Below is a small trained network, with its code and all its weights. Each question gives an input and a class and asks what happens when units are switched off, that is, made to give their printed mean instead of their output.

import numpy as np


def w(rows, s, z=0):
    codes = np.array(rows[::2]) - 128.0
    scale = np.full(codes.shape[1], s)
    scale[-1] = z or s
    return codes * scale


def norm(h):
    return h / np.sqrt((h * h).mean(-1, keepdims=True) + 1e-5)


def f(y):
    return np.maximum(y, 0)


def log_softmax(a):
    a = a - a.max(-1, keepdims=True)
    return a - np.log(np.exp(a).sum(-1, keepdims=True))


def net(x, mask):
    res = np.array(x, float).reshape(1, 6) / 4 @ E
    u = 0
    for l in range(3):
        y = f(norm(res) @ A[l][:, :-1].T + A[l][:, -1])
        res = res + np.where(mask[u : u + 3], y, B[l][:, -1]) @ B[l][:, :-1]
        u += 3
    return log_softmax(norm(res)[-1] @ U[:, :-1].T + U[:, -1])


A, B = {}, {}
E = w([
[161,144,114,121,63,196,110,50,204],'x0',
[103,177,33,182,188,127,130,204,171],'x1',
[167,70,134,104,228,163,139,47,70],'x2',
[163,114,134,200,71,248,80,187,69],'x3',
[40,79,109,169,88,129,167,192,181],'x4',
[179,159,63,171,99,128,132,135,60],'x5',
],0.011)
A[0] = w([
[141,28,75,222,164,163,160,167,133,20],'0.n1',
[178,167,129,2,39,244,145,107,165,1],'0.n2',
[18,237,105,113,142,70,164,131,246,219],'0.n3',
],0.0065,0.0046)
B[0] = w([
[81,157,84,46,135,160,158,157,26,156],'0.n1',
[140,82,142,125,109,173,177,129,162,181],'0.n2',
[72,62,93,255,169,116,198,117,253,253],'0.n3',
],0.011,0.0073)
A[1] = w([
[174,218,18,194,139,106,76,98,129,254],'1.n1',
[105,111,2,152,98,132,31,108,136,94],'1.n2',
[101,99,97,190,202,117,39,49,101,125],'1.n3',
],0.01,0.0017)
B[1] = w([
[211,129,130,71,209,185,189,99,209,255],'1.n1',
[122,104,174,100,119,225,244,249,95,198],'1.n2',
[241,169,132,20,45,104,183,143,75,220],'1.n3',
],0.013,0.0053)
A[2] = w([
[131,100,142,203,35,209,86,85,121,91],'2.n1',
[79,150,185,233,165,115,62,165,135,2],'2.n2',
[212,150,65,53,254,99,15,86,82,180],'2.n3',
],0.0091,0.005)
B[2] = w([
[209,163,245,128,88,176,108,99,128,218],'2.n1',
[169,168,153,144,168,102,163,254,68,144],'2.n2',
[221,183,134,59,168,197,183,219,90,255],'2.n3',
],0.014,0.0058)
U = w([
[88,179,196,212,169,106,65,134,54,3],'0',
[93,101,184,96,184,54,147,69,98,106],'1',
[220,85,88,58,165,230,145,171,28,247],'2',
[33,220,159,197,178,110,55,75,53,2],'3',
[73,113,75,182,184,175,200,126,230,252],'4',
[8,76,116,216,122,136,150,232,65,91],'5',
[167,87,230,163,24,174,52,41,104,113],'6',
],0.012,0.0069)

Each question gives the input, the list of numbers given to net, and the class t.
The units are the neurons (one row each of A and B). Each row of codes is followed by its name. A weight is (code - 128) times the scale printed after its matrix; where a second scale follows, it is the last column's (A, B and U).
mask holds one flag per neuron, layer by layer. A switched-off neuron (its flag False) gives its mean, the last column of its row in B, instead of its output. The means were averaged over made-up inputs and are rounded, as every weight is.
A unit's drop is (log p(t) with every unit on - log p(t) with that unit switched off) / (log p(t) with every unit on - log p(t) with every unit switched off).
The circuit of an input: a set's keep is (log p(t) with only the set's units on - log p(t) with every unit switched off) / (log p(t) with every unit on - log p(t) with every unit switched off). Starting from all 9 units, units are removed one at a time, each time the one whose removal leaves the highest keep (on an exact tie, the one counted first), for as long as the keep stays at least 0.8.
circuit, biggest first: the units of the circuit, biggest drop first
unit that matters most: the unit with the biggest drop
top k neurons: the k neurons with the biggest drops, biggest first
top k neurons in layer l: the k neurons of layer l with the biggest drops, biggest first
drop of u: that unit's drop, to one decimal
input [6,-8,4,-6,7,5], class 6: circuit, biggest first -> 1.n1, 0.n3, 2.n3
input [8,-5,-6,-6,-4,7], class 4: unit that matters most -> 1.n1
input [-6,-4,-2,1,2,0], class 5: circuit, biggest first -> 2.n3, 1.n1
input [4,-5,1,3,8,6], class 6: top 2 neurons -> 2.n1, 2.n3
input [-7,7,-7,-1,-6,6], class 4: circuit, biggest first -> 0.n3, 2.n3
input [-6,-1,-4,1,-1,-4], class 5: top 2 neurons -> 1.n1, 2.n2
input [-6,-7,-2,-7,5,2], class 5: top 2 neurons -> 1.n1, 2.n1
input [-8,5,-4,7,-3,-8], class 5: circuit, biggest first -> 2.n3, 1.n1
input [4,-6,0,-4,-1,3], class 6: circuit, biggest first -> 1.n1, 2.n3
input [6,-4,-4,-1,0,8], class 6: top 3 neurons -> 0.n2, 2.n3, 2.n1
input [-6,-4,-5,-2,-5,-6], class 1: top 2 neurons in layer 1 -> 1.n2, 1.n1
input [4,-2,1,8,-2,4], class 6: top 4 neurons -> 2.n1, 2.n3, 0.n2, 1.n3
input [0,-5,-7,-1,-4,-4], class 6: top 2 neurons -> 1.n1, 1.n2
input [8,-4,-1,4,-5,2], class 6: unit that matters most -> 0.n2
input [-1,-7,-7,-2,-5,6], class 6: top 2 neurons in layer 0 -> 0.n2, 0.n1
input [-5,-8,-2,7,-5,-3], class 6: drop of 1.n3 -> 0.1
